Here is a tiny trained network, its code and every weight. The questions are about switching its units off for an input and a class, where a switched-off unit gives its printed mean instead of its output.

import numpy as np


def w(rows, s, z=0):
    codes = np.array(rows[::2]) - 128.0
    scale = np.full(codes.shape[1], s)
    scale[-1] = z or s
    return codes * scale


def norm(h):
    return h / np.sqrt((h * h).mean(-1, keepdims=True) + 1e-5)


def f(y):
    return np.maximum(y, 0)


def log_softmax(a):
    a = a - a.max(-1, keepdims=True)
    return a - np.log(np.exp(a).sum(-1, keepdims=True))


def net(x, mask):
    res = np.array(x, float).reshape(1, 8) / 4 @ E
    u = 0
    for l in range(2):
        y = f(norm(res) @ A[l][:, :-1].T + A[l][:, -1])
        res = res + np.where(mask[u : u + 4], y, B[l][:, -1]) @ B[l][:, :-1]
        u += 4
    return log_softmax(norm(res)[-1] @ U[:, :-1].T + U[:, -1])


A, B = {}, {}
E = w([
[101,90,147,119,123,182,172,144,172,120,174],'x0',
[122,117,132,134,132,123,120,131,127,143,133],'x1',
[128,138,125,124,127,126,127,137,125,144,140],'x2',
[140,158,120,117,117,135,142,131,121,146,139],'x3',
[117,148,114,110,192,133,170,113,122,139,116],'x4',
[148,145,154,254,169,104,164,143,130,129,194],'x5',
[74,164,84,168,106,106,129,92,180,161,116],'x6',
[216,98,86,130,156,149,121,94,159,155,138],'x7',
],0.0093)
A[0] = w([
[114,143,122,135,246,122,195,125,88,142,108,75],'0.n0',
[191,178,116,133,141,1,75,126,73,132,66,2],'0.n1',
[174,119,158,188,31,110,87,129,112,101,179,91],'0.n2',
[185,86,197,111,162,91,141,129,25,122,172,23],'0.n3',
],0.008,0.0048)
B[0] = w([
[149,154,197,42,96,42,2,105,174,130,156,228],'0.n0',
[88,45,147,103,93,171,242,159,234,98,196,236],'0.n1',
[147,231,151,39,165,75,78,40,147,138,157,254],'0.n2',
[114,180,105,212,96,195,116,151,160,128,64,241],'0.n3',
],0.0094,0.0043)
A[1] = w([
[210,99,42,169,146,99,110,114,145,119,135,129],'1.n0',
[94,184,86,182,120,84,133,126,183,186,111,162],'1.n1',
[192,179,130,134,126,234,97,254,89,88,79,59],'1.n2',
[53,175,199,167,81,65,176,134,60,82,83,2],'1.n3',
],0.0072,0.0023)
B[1] = w([
[65,105,120,116,157,103,141,188,6,145,164,186],'1.n0',
[163,137,145,184,127,169,114,154,118,84,57,253],'1.n1',
[55,112,74,193,122,124,148,104,132,137,51,211],'1.n2',
[207,72,61,110,180,143,140,117,61,157,183,200],'1.n3',
],0.011,0.0052)
U = w([
[125,126,100,189,112,147,136,136,124,105,8,105],'0',
[149,138,131,94,132,111,124,149,114,117,110,254],'1',
[146,169,177,31,119,57,79,91,136,134,125,102],'2',
[123,77,157,105,102,150,241,163,174,113,173,77],'3',
[138,84,64,94,149,91,154,158,23,155,172,67],'4',
],0.012,0.0074)

Each question gives the input, the list of numbers given to net, and the class t.
The units are the neurons (one row each of A and B). Each row of codes is followed by its name. A weight is (code - 128) times the scale printed after its matrix; where a second scale follows, it is the last column's (A, B and U).
mask holds one flag per neuron, layer by layer. A switched-off neuron (its flag False) gives its mean, the last column of its row in B, instead of its output. The means were averaged over made-up inputs and are rounded, as every weight is.
A unit's drop is (log p(t) with every unit on - log p(t) with that unit switched off) / (log p(t) with every unit on - log p(t) with every unit switched off).
The circuit of an input: a set's keep is (log p(t) with only the set's units on - log p(t) with every unit switched off) / (log p(t) with every unit on - log p(t) with every unit switched off). Starting from all 8 units, units are removed one at a time, each time the one whose removal leaves the highest keep (on an exact tie, the one counted first), for as long as the keep stays at least 0.8.
units of the circuit, in order: the units of the circuit, biggest drop first
top k neurons: the k neurons with the biggest drops, biggest first
k most important neurons of layer l: the k neurons of layer l with the biggest drops, biggest first
input [-4,1,-3,-5,-1,-8,-8,-1], class 0: top 3 neurons -> (1.n2 0.n2 0.n0)
input [5,-6,3,-5,-5,-5,-7,6], class 0: 3 most important neurons of layer 0 -> (0.n1 0.n0 0.n2)
input [8,-1,-8,-3,5,6,-8,4], class 0: most important neuron of layer 0 -> (0.n3)
input [6,2,0,-1,-1,7,-8,-6], class 0: units of the circuit, in order -> (0.n3 1.n2)
input [-1,-6,3,1,-3,7,1,8], class 4: 2 most important neurons of layer 0 -> (0.n0 0.n3)
input [1,7,2,1,4,7,5,8], class 4: 2 most important neurons of layer 0 -> (0.n3 0.n2)
input [4,7,0,0,-3,-2,3,7], class 4: units of the circuit, in order -> (1.n0 0.n1)
input [3,-1,3,5,-5,0,-3,-6], class 4: top 4 neurons -> (1.n3 0.n0 0.n1 1.n1)
input [3,-8,-6,-4,1,-7,-7,5], class 0: top 4 neurons -> (1.n2 0.n2 0.n0 0.n1)
input [4,4,0,7,3,4,1,8], class 4: top 3 neurons -> (1.n0 0.n1 0.n2)
input [-6,8,3,-6,-1,-6,1,-7], class 4: units of the circuit, in order -> (1.n3 0.n0)
input [4,-7,8,-2,-4,-2,3,1], class 2: units of the circuit, in order -> (0.n3 0.n1)
input [4,1,-4,-7,-2,5,2,-1], class 1: units of the circuit, in order -> (0.n1 0.n2)
input [1,-2,-5,-1,-6,-2,-3,-8], class 4: units of the circuit, in order -> (1.n3)
input [-7,-3,2,5,-3,-4,6,2], class 3: top 2 neurons -> (0.n1 0.n3)
input [-7,5,8,-5,-3,-5,-7,3], class 0: 3 most important neurons of layer 0 -> (0.n3 0.n0 0.n2)
input [0,3,-1,-5,1,-5,-2,8], class 4: units of the circuit, in order -> (1.n0 0.n0)
input [-3,7,-8,7,5,-1,2,-6], class 4: top 2 neurons -> (1.n3 0.n2)
input [1,7,7,7,-6,3,-6,6], class 0: 2 most important neurons of layer 0 -> (0.n3 0.n0)
input [0,-4,-8,0,0,2,-8,-6], class 0: units of the circuit, in order -> (0.n3)
input [-8,1,-2,-3,6,0,1,1], class 3: top 2 neurons -> (0.n1 0.n2)
input [7,7,2,-6,1,8,2,2], class 1: top 2 neurons -> (0.n1 0.n0)
input [4,-3,6,-5,-5,2,-5,3], class 0: top 4 neurons -> (0.n3 0.n0 1.n2 0.n1)
input [1,0,7,0,4,4,-8,-1], class 0: top 2 neurons -> (0.n3 1.n2)
input [-3,4,4,3,0,-3,-6,4], class 0: top 2 neurons -> (1.n2 0.n3)
input [-3,4,1,-2,-8,6,4,7], class 2: top 4 neurons -> (0.n2 0.n3 1.n3 1.n2)
input [-5,-6,1,-6,0,-2,-1,-4], class 3: units of the circuit, in order -> (0.n1)
input [-2,-2,2,-2,-7,3,-4,7], class 2: top 2 neurons -> (0.n2 1.n3)
